Below are the code and all the weights of a small trained network. Each question names an input and a target symbol and asks about switching units off, where a switched-off unit gives its printed mean instead of its output.

import numpy as np


def w(rows, s, z=0):
    codes = np.array(rows[::2]) - 128.0
    scale = np.full(codes.shape[1], s)
    scale[-1] = z or s
    return codes * scale


def softmax(a):
    e = np.exp(a - a.max(-1, keepdims=True))
    return e / e.sum(-1, keepdims=True)


def log_softmax(a):
    a = a - a.max(-1, keepdims=True)
    return a - np.log(np.exp(a).sum(-1, keepdims=True))


def net(x, mask):
    ids = ['ΔΦΨβγηθλμξτ'.index(c) for c in x.split()]
    T = len(ids)
    res = E[ids] + P[:T]
    u = 0
    for l in range(2):
        r = res
        for j in range(3):
            rows = slice(2 * j, 2 * j + 2)
            q, k, v = (r @ M[l][rows].T for M in (Q, K, V))
            z = softmax(np.where(np.tri(T) > 0, q @ k.T / 2**0.5, -1e9)) @ v
            o = O[l][rows]
            res = res + np.where(mask[u + j], z, o[:, -1]) @ o[:, :-1]
        u += 3
    return log_softmax(res[-1] @ U[:, :-1].T + U[:, -1])


Q, K, V, O = {}, {}, {}, {}
E = w([
[123,8,119,166],'Δ',
[106,135,79,72],'Φ',
[196,150,42,88],'Ψ',
[140,253,135,99],'β',
[192,85,70,216],'γ',
[163,165,184,195],'η',
[2,129,66,183],'θ',
[145,219,96,213],'λ',
[85,120,193,191],'μ',
[163,52,137,79],'ξ',
[80,164,208,45],'τ',
],0.008)
P = w([
[2,98,119,56],'0',
[1,85,117,46],'1',
[5,89,135,43],'2',
[28,69,123,66],'3',
[47,90,127,51],'4',
[25,96,119,47],'5',
[32,104,83,39],'6',
[34,130,95,55],'7',
[26,104,90,88],'8',
],0.00087)
Q[0] = w([
[160,182,163,100],'L0H1',
[141,179,117,224],'L0H1',
[204,4,98,126],'L0H2',
[122,97,76,151],'L0H2',
[182,173,220,244],'L0H3',
[157,202,204,46],'L0H3',
],0.021)
K[0] = w([
[171,106,105,87],'L0H1',
[96,60,93,122],'L0H1',
[254,85,139,90],'L0H2',
[143,122,87,109],'L0H2',
[202,145,204,207],'L0H3',
[191,165,174,38],'L0H3',
],0.025)
V[0] = w([
[161,156,91,121],'L0H1',
[120,195,165,161],'L0H1',
[203,162,244,141],'L0H2',
[30,176,114,117],'L0H2',
[134,149,164,251],'L0H3',
[2,119,43,158],'L0H3',
],0.0093)
O[0] = w([
[93,113,146,105,111],'L0H1',
[152,82,110,78,128],'L0H1',
[177,164,216,135,27],'L0H2',
[55,173,88,177,188],'L0H2',
[132,135,157,254,179],'L0H3',
[24,137,47,136,253],'L0H3',
],0.0073,0.0016)
Q[1] = w([
[116,90,25,100],'L1H1',
[196,183,114,47],'L1H1',
[5,96,190,114],'L1H2',
[46,152,66,179],'L1H2',
[137,50,252,110],'L1H3',
[147,84,86,189],'L1H3',
],0.021)
K[1] = w([
[113,63,13,136],'L1H1',
[161,198,113,36],'L1H1',
[35,138,248,150],'L1H2',
[34,175,122,234],'L1H2',
[92,58,252,134],'L1H3',
[126,69,84,178],'L1H3',
],0.02)
V[1] = w([
[108,249,155,67],'L1H1',
[83,173,112,220],'L1H1',
[83,163,227,177],'L1H2',
[204,197,104,161],'L1H2',
[69,70,233,147],'L1H3',
[190,140,110,192],'L1H3',
],0.015)
O[1] = w([
[157,252,88,75,106],'L1H1',
[130,180,182,168,254],'L1H1',
[31,144,122,135,112],'L1H2',
[151,152,63,178,76],'L1H2',
[124,143,228,49,95],'L1H3',
[179,132,118,194,104],'L1H3',
],0.013,0.008)
U = w([
[177,254,114,112,94],'Δ',
[38,99,47,75,129],'Φ',
[193,57,151,228,32],'Ψ',
[117,176,81,231,3],'β',
[102,155,151,15,58],'γ',
[81,7,153,115,125],'η',
[111,127,125,128,79],'θ',
[194,58,189,19,150],'λ',
[53,166,216,145,197],'μ',
[193,91,64,117,238],'ξ',
[229,166,228,147,174],'τ',
],0.0043,0.0036)

Each question gives the input, a string of symbols that net reads in full, and the target symbol t.
The units are the heads (2 rows each of Q, K, V and O). Each row of codes is followed by its name. A weight is (code - 128) times the scale printed after its matrix; where a second scale follows, it is the last column's (O and U).
mask holds one flag per head, layer by layer. A switched-off head (its flag False) gives its mean, the last column of its rows in O, instead of its output. The means were averaged over made-up inputs and are rounded, as every weight is.
A unit's drop is (log p(t) with every unit on - log p(t) with that unit switched off) / (log p(t) with every unit on - log p(t) with every unit switched off).
The circuit of an input: a set's keep is (log p(t) with only the set's units on - log p(t) with every unit switched off) / (log p(t) with every unit on - log p(t) with every unit switched off). Starting from all 6 units, units are removed one at a time, each time the one whose removal leaves the highest keep (on an exact tie, the one counted first), for as long as the keep stays at least 0.8.
units of the circuit, in order: the units of the circuit, biggest drop first
which heads matter: for each layer, one digit per head in row order, 1 if its drop is at least 0.15 and else 0, layers parted by /
drop of u: that unit's drop, to one decimal
input β Δ θ γ Φ, target μ: units of the circuit, in order : L1H1, L0H3, L0H2
input θ μ ξ, target μ: which heads matter : 001 / 100
input γ λ Δ λ Ψ, target ξ: units of the circuit, in order : L1H1, L1H2, L1H3, L0H3
input Φ μ τ Ψ μ μ τ, target γ: units of the circuit, in order : L1H1, L1H3, L0H3
input μ μ λ, target β: units of the circuit, in order : L1H2, L1H3, L0H3
input Φ τ μ ξ Ψ Ψ η, target τ: units of the circuit, in order : L0H3, L1H2, L1H3
input Ψ τ Ψ Φ β β, target Δ: which heads matter : 010 / 100
input η Ψ Φ ξ μ Ψ ξ μ β, target Δ: which heads matter : 011 / 100
input μ Ψ θ ξ, target μ: units of the circuit, in order : L0H3, L1H1, L1H2
input ξ ξ θ, target μ: which heads matter : 001 / 110
input τ γ γ, target Ψ: units of the circuit, in order : L1H1, L1H3, L0H3
input Ψ μ τ τ β Δ, target η: which heads matter : 000 / 100
input Φ θ β Φ λ Φ γ, target μ: drop of L0H2 : 0.2
input θ β μ μ μ β Ψ, target μ: drop of L1H2 : 0.1
input γ μ β θ μ β β Ψ, target μ: drop of L0H2 : 0.8
